Below are the code and all the weights of a small trained network. Each question names an input and a class and asks about switching units off, where a switched-off unit gives its printed mean instead of its output.

import numpy as np


def w(rows, s, z=0):
    codes = np.array(rows[::2]) - 128.0
    scale = np.full(codes.shape[1], s)
    scale[-1] = z or s
    return codes * scale


def f(y):
    return np.maximum(y, 0)


def log_softmax(a):
    a = a - a.max(-1, keepdims=True)
    return a - np.log(np.exp(a).sum(-1, keepdims=True))


def net(x, mask):
    res = np.array(x, float).reshape(1, 4) / 4 @ E
    y = f(res @ A[0][:, :-1].T + A[0][:, -1])
    res = res + np.where(mask, y, B[0][:, -1]) @ B[0][:, :-1]
    return log_softmax(res[-1] @ U[:, :-1].T + U[:, -1])


A, B = {}, {}
E = w([
[140,75,137,108,102,150,148,110],'x0',
[206,180,114,146,176,70,254,148],'x1',
[64,148,88,82,138,243,203,104],'x2',
[164,190,234,121,122,226,147,227],'x3',
],0.0074)
A[0] = w([
[107,91,73,132,154,92,125,137,50],'n1',
[92,94,13,96,160,73,112,54,97],'n2',
[226,154,104,139,225,73,224,160,200],'n3',
[21,207,63,120,110,173,152,161,101],'n4',
[150,138,114,118,88,104,94,164,74],'n5',
[187,120,159,196,111,53,44,122,153],'n6',
[211,165,150,79,121,213,120,212,101],'n7',
[57,161,60,36,154,211,186,137,179],'n8',
[135,160,185,173,155,147,126,206,253],'n9',
[73,115,162,136,77,185,1,93,108],'n10',
[33,163,106,105,158,186,190,50,97],'n11',
[166,121,156,165,139,116,200,86,90],'n12',
[146,174,231,126,78,199,132,203,109],'n13',
],0.0067,0.0017)
B[0] = w([
[113,176,110,68,77,106,149,86,162],'n1',
[121,147,79,119,99,99,175,123,227],'n2',
[68,43,144,201,147,162,161,154,254],'n3',
[141,126,195,162,115,121,23,144,176],'n4',
[131,53,156,115,167,72,102,127,149],'n5',
[184,101,160,136,133,137,65,143,222],'n6',
[124,132,117,103,79,57,163,102,206],'n7',
[157,28,161,145,90,92,87,104,211],'n8',
[144,116,73,130,55,116,161,109,209],'n9',
[63,54,93,121,202,142,254,236,221],'n10',
[203,84,228,124,105,82,104,121,194],'n11',
[13,109,152,164,202,182,171,159,171],'n12',
[122,149,36,55,86,97,169,96,224],'n13',
],0.0069,0.0074)
U = w([
[14,89,119,120,207,149,180,205,92],'0',
[123,183,42,49,58,47,167,79,99],'1',
[193,100,254,107,126,70,78,108,112],'2',
[110,125,69,171,89,169,113,129,253],'3',
[109,217,134,77,192,159,113,82,99],'4',
],0.0075,0.0024)

Each question gives the input, the list of numbers given to net, and the class t.
The units are the neurons (one row each of A and B). Each row of codes is followed by its name. A weight is (code - 128) times the scale printed after its matrix; where a second scale follows, it is the last column's (A, B and U).
mask holds one flag per neuron, in row order. A switched-off neuron (its flag False) gives its mean, the last column of its row in B, instead of its output. The means were averaged over made-up inputs and are rounded, as every weight is.
A unit's drop is (log p(t) with every unit on - log p(t) with that unit switched off) / (log p(t) with every unit on - log p(t) with every unit switched off).
The circuit of an input: a set's keep is (log p(t) with only the set's units on - log p(t) with every unit switched off) / (log p(t) with every unit on - log p(t) with every unit switched off). Starting from the 12 units with the biggest drops (on a tie, the unit counted first), units are removed one at a time, each time the one whose removal leaves the highest keep (on an exact tie, the one counted first), for as long as the keep stays at least 0.8.
units of the circuit, in order: the units of the circuit, biggest drop first
most important unit: the unit with the biggest drop
top k neurons: the k neurons with the biggest drops, biggest first
drop of u: that unit's drop, to one decimal
input [-1,-1,3,5], class 1: units of the circuit, in order -> [n13; n3]
input [2,7,-5,5], class 0: most important unit -> n3
input [6,4,8,-2], class 2: top 2 neurons -> [n11; n8]
input [6,-3,-5,7], class 1: units of the circuit, in order -> [n13; n7]
input [-3,0,8,-4], class 2: units of the circuit, in order -> [n11; n8]
input [1,1,3,5], class 1: units of the circuit, in order -> [n13; n7]
input [7,7,0,-5], class 0: units of the circuit, in order -> [n3; n12]
input [5,1,4,7], class 1: units of the circuit, in order -> [n13; n7]
input [6,8,3,-7], class 0: top 3 neurons -> [n3; n12; n13]
input [-3,7,0,8], class 1: top 3 neurons -> [n13; n7; n9]
input [3,5,7,-3], class 2: top 3 neurons -> [n11; n8; n10]
input [-5,4,5,-3], class 2: top 2 neurons -> [n11; n10]
input [-5,-3,5,6], class 1: top 3 neurons -> [n13; n7; n3]
input [-1,7,-3,3], class 0: units of the circuit, in order -> [n3]
input [-5,-5,6,-4], class 2: units of the circuit, in order -> [n11; n4]
input [0,-2,1,5], class 1: top 3 neurons -> [n13; n3; n7]
input [-6,-7,-2,2], class 0: drop of n10 -> 1.3
input [2,3,1,4], class 1: drop of n3 -> -0.1
input [-6,3,6,-5], class 2: drop of n11 -> 0.4
input [3,6,2,-6], class 0: drop of n12 -> 0.5
input [1,-1,6,-4], class 2: top neuron -> [n11]
